Below are the code and all the weights of a small trained network. Each question names an input and a class and asks about switching units off, where a switched-off unit gives its printed mean instead of its output.

import numpy as np


def w(rows, s, z=0):
    codes = np.array(rows[::2]) - 128.0
    scale = np.full(codes.shape[1], s)
    scale[-1] = z or s
    return codes * scale


def f(y):
    return np.maximum(y, 0)


def log_softmax(a):
    a = a - a.max(-1, keepdims=True)
    return a - np.log(np.exp(a).sum(-1, keepdims=True))


def net(x, mask):
    res = np.array(x, float).reshape(1, 3) / 4 @ E
    y = f(res @ A[0][:, :-1].T + A[0][:, -1])
    res = res + np.where(mask, y, B[0][:, -1]) @ B[0][:, :-1]
    return log_softmax(res[-1] @ U[:, :-1].T + U[:, -1])


A, B = {}, {}
E = w([
[41,86,5,177],'x0',
[205,62,52,65],'x1',
[225,85,157,234],'x2',
],0.012)
A[0] = w([
[151,161,152,103,129],'N0',
[150,113,148,155,252],'N1',
[102,192,154,180,122],'N2',
[213,78,112,49,101],'N3',
[85,144,128,45,102],'N4',
[57,77,82,211,159],'N5',
[92,107,196,123,122],'N6',
[69,150,111,35,84],'N7',
[100,156,63,134,92],'N8',
[94,111,75,153,114],'N9',
[183,81,144,251,136],'N10',
[160,120,184,74,124],'N11',
[195,193,152,133,108],'N12',
[119,39,101,115,128],'N13',
[169,84,137,207,92],'N14',
[98,172,167,163,106],'N15',
[140,111,191,101,93],'N16',
[205,66,119,190,119],'N17',
[102,72,109,177,90],'N18',
[154,107,97,96,95],'N19',
[88,182,157,189,117],'N20',
[87,178,135,186,100],'N21',
[165,153,161,77,105],'N22',
[95,160,117,97,174],'N23',
[111,132,124,85,221],'N24',
[195,64,85,57,113],'N25',
[110,124,105,166,162],'N26',
[96,93,84,158,94],'N27',
],0.017,0.018)
B[0] = w([
[167,136,154,182,165],'N0',
[250,109,120,108,230],'N1',
[130,127,60,149,180],'N2',
[108,142,88,167,203],'N3',
[66,223,159,67,192],'N4',
[182,104,177,154,251],'N5',
[132,138,107,155,159],'N6',
[87,214,143,109,204],'N7',
[105,142,178,156,172],'N8',
[160,148,163,174,189],'N9',
[98,206,147,53,238],'N10',
[145,106,166,190,185],'N11',
[132,131,175,156,173],'N12',
[140,98,110,179,186],'N13',
[41,204,139,80,187],'N14',
[96,120,74,162,168],'N15',
[89,121,162,154,159],'N16',
[114,183,125,97,210],'N17',
[88,146,169,153,171],'N18',
[16,129,62,152,156],'N19',
[129,157,48,139,185],'N20',
[96,143,66,180,172],'N21',
[93,114,184,202,173],'N22',
[171,147,138,91,195],'N23',
[232,157,126,90,217],'N24',
[116,140,65,165,211],'N25',
[178,140,152,136,185],'N26',
[111,125,182,180,179],'N27',
],0.013,0.021)
U = w([
[105,175,157,61,122],'0',
[141,102,209,222,79],'1',
[120,119,8,195,146],'2',
[239,92,116,64,255],'3',
[98,91,136,90,98],'4',
[99,102,104,87,94],'5',
],0.016,0.0094)

Each question gives the input, the list of numbers given to net, and the class t.
The units are the neurons (one row each of A and B). Each row of codes is followed by its name. A weight is (code - 128) times the scale printed after its matrix; where a second scale follows, it is the last column's (A, B and U).
mask holds one flag per neuron, in row order. A switched-off neuron (its flag False) gives its mean, the last column of its row in B, instead of its output. The means were averaged over made-up inputs and are rounded, as every weight is.
A unit's drop is (log p(t) with every unit on - log p(t) with that unit switched off) / (log p(t) with every unit on - log p(t) with every unit switched off).
The circuit of an input: a set's keep is (log p(t) with only the set's units on - log p(t) with every unit switched off) / (log p(t) with every unit on - log p(t) with every unit switched off). Starting from the 12 units with the biggest drops (on a tie, the unit counted first), units are removed one at a time, each time the one whose removal leaves the highest keep (on an exact tie, the one counted first), for as long as the keep stays at least 0.8.
circuit, biggest first: the units of the circuit, biggest drop first
unit that matters most: the unit with the biggest drop
top k neurons: the k neurons with the biggest drops, biggest first
drop of u: that unit's drop, to one decimal
input [7,1,7], class 0: unit that matters most : N10
input [-6,-7,2], class 2: top 2 neurons : N20, N2
input [-7,-8,-3], class 2: top 2 neurons : N20, N2
input [4,4,4], class 0: top 3 neurons : N10, N17, N14
input [-3,7,-6], class 2: top 3 neurons : N25, N3, N10
input [-5,8,7], class 2: top 2 neurons : N25, N3
input [8,-7,8], class 0: top 3 neurons : N10, N14, N17
input [-7,-8,-6], class 2: top 3 neurons : N20, N2, N15
input [1,-1,3], class 3: top 3 neurons : N4, N7, N1
input [0,8,-7], class 2: top 3 neurons : N25, N10, N3
input [-1,-3,1], class 3: top 2 neurons : N25, N3
input [6,6,-7], class 0: top 2 neurons : N4, N7
input [-3,-2,4], class 0: drop of N10 : 0.3
input [4,3,4], class 0: circuit, biggest first : N10
input [-3,5,6], class 0: drop of N10 : 0.8
input [7,5,0], class 1: drop of N23 : 0.0
